grid = [46  0 50 47 47 38 40  2 -2  9 43 39  0 -7 42]
grid[-15] => 46
grid[2] => 50
grid[-6] => 9
grid[-7] => -2
grid[3] => 47
grid[-1] => 42

B =
[[ 30   0  30  30  30  29  29 -29 -29 -27  30  29   0 -30  28]
 [ -5   0  -5  -5  -5  -5  -5   5   5   4  -5  -5   0   5  -5]
 [ 45   0  45  46  45  44  43 -44 -45 -42  45  44   0 -45  43]
 [ -5   0  -6  -5  -5  -5  -5   3   3   3  -5  -5   0   4  -5]
 [-53   0 -52 -53 -53 -52 -51  53  54  51 -53 -51   0  55 -50]
 [-54   0 -53 -54 -54 -52 -52  52  52  49 -54 -52   0  53 -51]
 [ 11   0  11  11  11  11  11 -10 -10  -9  11  11   0 -10  10]]
Indices start at 0.
(0, 0): 30
(5, 11): -52
(3, 9): 3
(5, 6): -52
(4, 14): -50
(4, 5): -52
(2, 5): 44
(0, 7): -29
(6, 2): 11
(3, 3): -5
(0, 12): 0
(1, 6): -5
(0, 2): 30
(1, 11): -5
(2, 7): -44
(2, 13): -45
(4, 1): 0
(5, 13): 53
(3, 12): 0
(4, 13): 55
(6, 8): -10
(1, 8): 5
(4, 4): -53
(3, 13): 4
(2, 9): -42
(4, 0): -53
(3, 7): 3
(0, 1): 0
(3, 14): -5
(6, 0): 11
(4, 6): -51
(4, 10): -53
(6, 12): 0

arr = [ -1  -8  49 -21  25  37  -3 -48 -41 -25  23  -8  17  -8  65   1]
arr[0]	-1
arr[7]	-48
arr[3]	-21
arr[11]	-8
arr[12]	17
arr[2]	49
arr[10]	23

A = [179 422 571 499 370 537 556 713 601 621 583 595 415 464 751 821]
A[0] -> 179
A[-13] -> 499
A[15] -> 821
A[10] -> 583
A[4] -> 370

a =
[[  0  -1  -1  -1   0   1  -1]
 [-50  11 -25 -21  24 -21   9]
 [ 14  15  23  -9   2 -34  47]
 [-37   2 -23   3  10  11 -27]
 [-13  -5  41  -3 -33 -54  22]
 [-22  25  38  25 -18 -37  12]
 [-51   8 -28 -26  25 -21  10]
 [-14  14 -25 -25  34  -9  28]
 [-41   9 -24 -23  24 -19  13]
 [ 10  18  13  40  -5  24 -22]]
a[-10, 0] = 0
a[3, 4] = 10
a[-7, 2] = -23
a[0, 2] = -1
a[0, -3] = 0
a[-3, -2] = -9
a[1, 1] = 11
a[:, -2] = [1, -21, -34, 11, -54, -37, -21, -9, -19, 24]
a[0] = [0, -1, -1, -1, 0, 1, -1]
a[-4, 2] = -28
a[8, -1] = 13
a[5, 3] = 25
a[-2] = [-41, 9, -24, -23, 24, -19, 13]
a[-1, -5] = 13
a[8, 3] = -23
a[-3, -3] = 34
a[8, -2] = -19
a[3, 3] = 3
a[9] = [10, 18, 13, 40, -5, 24, -22]
a[-9] = [-50, 11, -25, -21, 24, -21, 9]
a[0, 5] = 1
a[-5, -6] = 25
a[-2, -7] = -41
a[:, -4] = [-1, -21, -9, 3, -3, 25, -26, -25, -23, 40]
a[-4] = [-51, 8, -28, -26, 25, -21, 10]
a[-8, -6] = 15
a[:, 0] = [0, -50, 14, -37, -13, -22, -51, -14, -41, 10]
a[6, 1] = 8
a[5, 2] = 38
a[2, 4] = 2
a[3] = [-37, 2, -23, 3, 10, 11, -27]
